Below are the code and all the weights of a small trained network. Each question names an input and a class and asks about switching units off, where a switched-off unit gives its printed mean instead of its output.

import numpy as np


def w(rows, s, z=0):
    codes = np.array(rows[::2]) - 128.0
    scale = np.full(codes.shape[1], s)
    scale[-1] = z or s
    return codes * scale


def norm(h):
    return h / np.sqrt((h * h).mean(-1, keepdims=True) + 1e-5)


def f(y):
    return np.maximum(y, 0)


def log_softmax(a):
    a = a - a.max(-1, keepdims=True)
    return a - np.log(np.exp(a).sum(-1, keepdims=True))


def net(x, mask):
    res = np.array(x, float).reshape(1, 2) / 4 @ E
    u = 0
    for l in range(2):
        y = f(norm(res) @ A[l][:, :-1].T + A[l][:, -1])
        res = res + np.where(mask[u : u + 10], y, B[l][:, -1]) @ B[l][:, :-1]
        u += 10
    return log_softmax(norm(res)[-1] @ U[:, :-1].T + U[:, -1])


A, B = {}, {}
E = w([
[185,149,233,184,139],'x0',
[16,2,166,241,151],'x1',
],0.0082)
A[0] = w([
[239,14,151,42,254,3],'0.n1',
[72,115,97,238,206,143],'0.n2',
[228,196,10,46,124,137],'0.n3',
[76,106,88,71,35,38],'0.n4',
[93,7,49,80,80,143],'0.n5',
[151,194,125,95,143,172],'0.n6',
[126,205,141,39,89,186],'0.n7',
[97,27,206,149,123,156],'0.n8',
[153,179,136,97,134,165],'0.n9',
[51,73,123,103,143,71],'0.n10',
],0.0092,0.0067)
B[0] = w([
[68,223,214,254,221,128],'0.n1',
[167,61,163,36,232,224],'0.n2',
[122,203,151,76,222,254],'0.n3',
[60,244,29,195,73,152],'0.n4',
[44,152,28,212,144,219],'0.n5',
[154,48,107,103,59,191],'0.n6',
[129,162,135,158,249,216],'0.n7',
[151,197,187,146,250,230],'0.n8',
[206,135,138,144,28,182],'0.n9',
[125,246,28,107,51,174],'0.n10',
],0.008,0.0097)
A[1] = w([
[78,153,38,153,35,182],'1.n1',
[88,118,43,100,49,192],'1.n2',
[253,31,135,157,72,123],'1.n3',
[56,149,51,84,55,119],'1.n4',
[51,122,200,181,68,1],'1.n5',
[85,104,121,221,146,131],'1.n6',
[193,164,118,156,158,202],'1.n7',
[96,134,82,124,171,178],'1.n8',
[76,198,26,105,81,51],'1.n9',
[9,150,49,109,189,126],'1.n10',
],0.011,0.0066)
B[1] = w([
[198,254,54,78,145,174],'1.n1',
[147,234,96,224,141,163],'1.n2',
[76,87,97,213,28,138],'1.n3',
[100,233,30,147,85,163],'1.n4',
[196,230,44,208,237,128],'1.n5',
[149,71,143,19,191,178],'1.n6',
[92,79,125,94,39,232],'1.n7',
[192,22,135,141,47,217],'1.n8',
[61,216,83,171,62,177],'1.n9',
[24,123,53,237,58,248],'1.n10',
],0.0089,0.011)
U = w([
[204,52,212,170,15,18],'0',
[55,39,101,205,205,40],'1',
[164,34,246,148,215,210],'2',
[68,230,29,175,104,125],'3',
[249,181,141,37,127,252],'4',
],0.011,0.0023)

Each question gives the input, the list of numbers given to net, and the class t.
The units are the neurons (one row each of A and B). Each row of codes is followed by its name. A weight is (code - 128) times the scale printed after its matrix; where a second scale follows, it is the last column's (A, B and U).
mask holds one flag per neuron, layer by layer. A switched-off neuron (its flag False) gives its mean, the last column of its row in B, instead of its output. The means were averaged over made-up inputs and are rounded, as every weight is.
A unit's drop is (log p(t) with every unit on - log p(t) with that unit switched off) / (log p(t) with every unit on - log p(t) with every unit switched off).
The circuit of an input: a set's keep is (log p(t) with only the set's units on - log p(t) with every unit switched off) / (log p(t) with every unit on - log p(t) with every unit switched off). Starting from the 12 units with the biggest drops (on a tie, the unit counted first), units are removed one at a time, each time the one whose removal leaves the highest keep (on an exact tie, the one counted first), for as long as the keep stays at least 0.8.
units of the circuit, in order: the units of the circuit, biggest drop first
top k neurons: the k neurons with the biggest drops, biggest first
top k neurons in layer l: the k neurons of layer l with the biggest drops, biggest first
drop of u: that unit's drop, to one decimal
input [6,-5], class 4: units of the circuit, in order	(1.n10)
input [-2,-3], class 4: top 3 neurons	(0.n5; 0.n9; 1.n10)
input [8,-5], class 0: top 3 neurons in layer 0	(0.n8; 0.n9; 0.n6)
input [-2,-5], class 4: top 2 neurons	(0.n5; 1.n10)
input [4,-3], class 4: top 2 neurons in layer 0	(0.n3; 0.n7)
input [3,-3], class 4: top 2 neurons in layer 1	(1.n10; 1.n8)
input [-2,3], class 1: top 3 neurons in layer 0	(0.n2; 0.n8; 0.n4)
input [4,7], class 2: drop of 1.n10	0.1
input [-1,-7], class 4: drop of 1.n10	0.1
input [2,0], class 0: drop of 0.n3	0.3
input [3,6], class 2: drop of 1.n10	0.1
